Each row has a name. Each question is about the rows just above it.

-20, -13, -1, 17, 3 : (119)
83, 30, 0, -33, -25 : (194)
101, 41, -10, -39, -46 : (108)
47, 24, 5, -26, -11 : (45)
-109, -33, 0, 45, 20 : (141)
102, 25, -9, -46, -25 : (19)
-76, -37, 1, 39, 29 : (153)
-87, -30, -2, 33, 21 : (29)
-109, -26, 21, 63, 26 : (129)
-48, -18, -1, 10, 18 : (105)
(45) in full:
47, 24, 5, -26, -11
(129) in full:
-109, -26, 21, 63, 26
(153) in full:
-76, -37, 1, 39, 29

6, -26, 23, 47, -44 = (78)
-13, 26, -5, 17, -1 = (74)
-20, -54, -38, 17, -16 = (50)
-20, -54, 30, 17, -16 = (47)
-98, 68, -19, -51, -15 = (160)
-45, 65, 4, -10, -17 = (2)
-45, 65, -30, -10, -17 = (125)
(74) in full:
-13, 26, -5, 17, -1
(2) in full:
-45, 65, 4, -10, -17
(47) in full:
-20, -54, 30, 17, -16
(78) in full:
6, -26, 23, 47, -44
(50) in full:
-20, -54, -38, 17, -16

-27, -12, 101, -18 -> (58)
-34, -51, 78, -29 -> (5)
14, -51, -56, -26 -> (96)
(5) in full:
-34, -51, 78, -29
(58) in full:
-27, -12, 101, -18

50, -43, 16, 52 -> (131)
-52, 34, -9, -55 -> (190)
-50, 44, -16, -54 -> (186)
51, -35, 14, 41 -> (116)
47, -41, 27, 56 -> (94)
50, -37, 23, 46 -> (150)
-59, 49, -21, -54 -> (189)
-67, 64, -27, -54 -> (91)
-73, 67, -33, -48 -> (99)
47, -41, 27, 44 -> (185)
-50, 62, -13, -47 -> (95)
(131) in full:
50, -43, 16, 52
(189) in full:
-59, 49, -21, -54
(150) in full:
50, -37, 23, 46

-2, -6, -16, 8, -20, 3, 39, -9, -23, 40, -5, -14, 17, -15, 12  (173)
19, -20, -25, -13, -13, 10, -4, 7, 3, -22, -6, -5, -22, -19, -4  (12)
-2, -15, -25, -11, 4, -26, 16, -9, 28, 19, 20, 39, -7, 2, 0  (177)
-2, -13, -25, -11, 4, -26, 16, -9, 28, 19, 20, 39, -7, 2, 0  (57)
-12, 8, -69, -11, 6, -6, 20, -10, -26, -81, -22, -36, 17, -41, 2  (22)
-12, -15, 0, -14, -19, -12, 6, 4, -15, 7, -18, 3, -27, -30, -18  (167)
-17, -18, 23, 9, -20, 16, 12, 17, -55, -12, -31, -3, -36, -2, 14  (203)
-2, -6, -16, 8, -20, 3, 39, -9, -23, 40, -5, -23, -4, -19, -7  (181)
0, -9, -11, 18, -10, -6, 13, 5, 12, 25, 9, 8, 0, 38, -19  (175)
2, 20, -26, -16, 17, 25, 21, -7, 14, -6, 3, -4, 37, -33, -9  (93)
-12, 12, -4, 17, 31, -9, -22, -3, 9, -27, -11, 6, 26, 22, -26  (145)
-19, -18, -13, -31, -20, -34, 35, -4, 14, 45, 18, 10, -15, -45, -5  (66)
(57) in full:
-2, -13, -25, -11, 4, -26, 16, -9, 28, 19, 20, 39, -7, 2, 0
(167) in full:
-12, -15, 0, -14, -19, -12, 6, 4, -15, 7, -18, 3, -27, -30, -18
(12) in full:
19, -20, -25, -13, -13, 10, -4, 7, 3, -22, -6, -5, -22, -19, -4

7, 18, -77, -37, -63, 62, -56, -53, 43, -53, -27, 11, -8, 28, 50 -> (16)
-8, 46, -23, -60, 4, 68, -1, -3, -19, 1, 28, 7, -9, 26, 5 -> (73)
-8, 46, -23, -60, 4, 68, -1, -3, -19, 1, 28, 7, -9, 26, 7 -> (123)
-4, 30, 52, -33, 65, 7, 58, 73, -2, 52, -12, 22, 64, 46, -56 -> (71)
(123) in full:
-8, 46, -23, -60, 4, 68, -1, -3, -19, 1, 28, 7, -9, 26, 7
(16) in full:
7, 18, -77, -37, -63, 62, -56, -53, 43, -53, -27, 11, -8, 28, 50
(73) in full:
-8, 46, -23, -60, 4, 68, -1, -3, -19, 1, 28, 7, -9, 26, 5

-3, -13, 21, 17, 47, -7, -23, -5, 9, -74, 6, -16, -5, -25, 67, -57, 1, 2, -3, -32, 9, -16, 24, 6, 8, -17, -3, -11, -21, -5 = (138)
-25, 10, -18, 4, -14, 11, 10, 30, -21, -54, -4, -49, -8, -11, 10, 27, 5, 23, 37, -2, 44, 11, -15, -14, 16, 24, 28, 6, 35, 33 = (55)
-20, 22, 21, -17, -55, -4, 32, -5, 17, 22, -1, -22, 15, -19, -17, -23, -32, 36, -11, -29, -47, 10, -4, 6, -30, -24, 5, -14, 35, -20 = (107)
-4, -7, 7, 0, 19, 0, -26, 39, -43, -27, -7, 50, -5, 1, 24, -55, 13, -3, -2, 1, -47, 6, 19, 4, 7, -34, 31, -4, -2, 2 = (110)
-6, 22, -85, 9, -25, 2, 25, -19, -36, 13, -3, 12, -49, 14, -11, 9, 5, -36, 29, -39, -1, -2, 20, 7, 23, -5, -37, -43, 18, -34 = (148)
-3, -13, 21, 17, 47, -7, -23, -5, 9, -74, 6, -16, -5, -25, 67, -57, 1, 2, -3, -32, 9, -16, 24, 6, 8, -17, -16, -6, -11, -3 = (163)
-29, 1, -34, 10, 41, -8, 51, -28, -26, -10, 0, 17, -31, 18, 19, 28, 15, 26, 10, 13, -47, -4, -28, 8, -18, 4, 42, 1, -1, 55 = (25)
-22, 36, -4, 26, 11, -2, -28, -8, -2, -27, 2, 30, 29, 13, 40, -69, 1, -16, 55, 42, 8, 4, 0, 19, -3, 63, -9, -8, -16, 14 = (90)
(55) in full:
-25, 10, -18, 4, -14, 11, 10, 30, -21, -54, -4, -49, -8, -11, 10, 27, 5, 23, 37, -2, 44, 11, -15, -14, 16, 24, 28, 6, 35, 33
(25) in full:
-29, 1, -34, 10, 41, -8, 51, -28, -26, -10, 0, 17, -31, 18, 19, 28, 15, 26, 10, 13, -47, -4, -28, 8, -18, 4, 42, 1, -1, 55

-26, -18, -40, -49, 17, -62, -63, 4, -58  (10)
4, 2, -8, -37, -29, -54, -51, -48, -49  (139)
19, 9, -7, -65, -15, -62, -79, -5, -64  (136)
-20, -18, -7, 33, 32, 32, 42, 8, 35  (37)
-45, -34, -34, 38, 59, 34, 47, 16, 38  (8)
-47, -32, -58, -10, 56, -22, -14, 7, -18  (133)
(133) in full:
-47, -32, -58, -10, 56, -22, -14, 7, -18
(10) in full:
-26, -18, -40, -49, 17, -62, -63, 4, -58

-20, -25, 19, 49, -20, -50, -5, 10, 0, 5, -20, -3, -40, -33, -4, 19, -5, -33, -71, -10, 29, 21, -48, -28, -1, 22, 11, -65, -69, -41, 4, -2, 19, 42, 54, -33, -10, -6, -25, -1, -1, 20 : (212)
0, 16, 34, 51, -42, 17, -27, -7, -13, -13, 7, -2, 0, -40, 18, -66, 24, -5, 8, 46, 4, -55, -7, -26, -1, 1, -12, 56, 10, 21, 20, 4, -40, -40, -73, 11, 4, 36, 49, 4, 39, -35 : (28)
-7, 32, 32, 45, -42, -7, -5, 38, -12, 16, -17, 32, 43, 40, -49, 33, -22, -31, -46, 31, 42, 66, 37, -46, -17, 30, 3, -19, -45, 11, 28, -1, 9, -2, 17, -8, 24, -24, -11, 15, -38, 31 : (135)
7, 71, 9, 8, -18, -1, -22, 41, -22, -5, -2, 19, 64, 4, 62, -56, -3, -7, 36, 24, -15, -62, 16, -4, -34, -12, 9, 13, 27, 37, 34, -24, 16, -58, -3, 23, -5, 51, 8, 23, 31, 19 : (87)
-1, 69, 4, 14, -46, 22, -18, -6, 8, -6, 2, 11, 13, 31, -35, 64, -50, 7, -25, 1, -33, 37, 54, 16, -14, -17, 17, -6, 45, 27, 3, -37, -18, -52, 12, -55, -3, -36, 33, -10, 37, -19 : (67)
16, -4, -59, -101, 48, -8, 13, -2, 30, 13, -4, -15, -11, 65, -8, -7, -44, 27, 6, -50, 51, -13, -15, 27, 21, -11, 2, -1, 41, 2, -8, -3, -65, -13, 1, -23, 4, -19, -15, 5, -10, 17 : (31)
33, -37, -49, -44, 2, -26, 28, 0, 18, 10, -31, -46, -27, -24, 21, -23, -17, 16, -18, -39, -40, -66, -39, -2, 40, -21, 25, -20, 16, 3, 4, -10, -68, 3, -14, -42, -40, 18, 18, 10, 42, -13 : (51)
31, 48, 35, 25, 19, 5, -3, -1, 14, 24, 3, 17, -41, -36, 20, 66, 41, 26, 15, 14, -103, -8, 30, 3, -43, -29, -6, -9, 8, -16, -21, -4, 34, -23, -35, -2, -8, 18, -11, -7, 16, -35 : (179)
25, -53, 51, 32, -34, -19, -6, -24, 39, -18, -21, -40, -58, -24, -26, 40, -23, 14, -51, -15, -41, 17, 6, 18, 34, 2, -40, -22, -5, -65, 17, -13, -42, 38, 13, -17, -29, -3, -14, 2, 41, -9 : (64)
-23, 1, -4, -30, 30, -9, -29, -5, -11, -21, 26, 4, -7, -7, 62, -108, 15, 19, 45, -1, 11, -78, -61, 16, -16, 1, -16, 33, 18, -5, 2, 11, -7, -23, -6, 38, 9, 40, 2, 0, 15, 12 : (27)
-30, 43, -20, -53, 31, 28, -25, -8, -16, -25, 46, 26, 47, 59, 16, -51, -14, 24, 64, -2, -17, -2, 11, 42, -26, -4, -5, 43, 54, 30, -6, -5, 24, -44, 17, 37, 29, -8, 3, -11, -13, 23 : (210)
33, -37, -49, -44, 2, -26, 28, 0, 18, 10, -31, -46, -27, -24, 21, -23, -17, -7, -18, -39, 49, -66, -39, -2, 40, -21, 25, -20, 16, 3, 4, -10, -68, 3, -14, -42, -40, 18, 18, 10, 42, -13 : (192)
(135) in full:
-7, 32, 32, 45, -42, -7, -5, 38, -12, 16, -17, 32, 43, 40, -49, 33, -22, -31, -46, 31, 42, 66, 37, -46, -17, 30, 3, -19, -45, 11, 28, -1, 9, -2, 17, -8, 24, -24, -11, 15, -38, 31
(51) in full:
33, -37, -49, -44, 2, -26, 28, 0, 18, 10, -31, -46, -27, -24, 21, -23, -17, 16, -18, -39, -40, -66, -39, -2, 40, -21, 25, -20, 16, 3, 4, -10, -68, 3, -14, -42, -40, 18, 18, 10, 42, -13

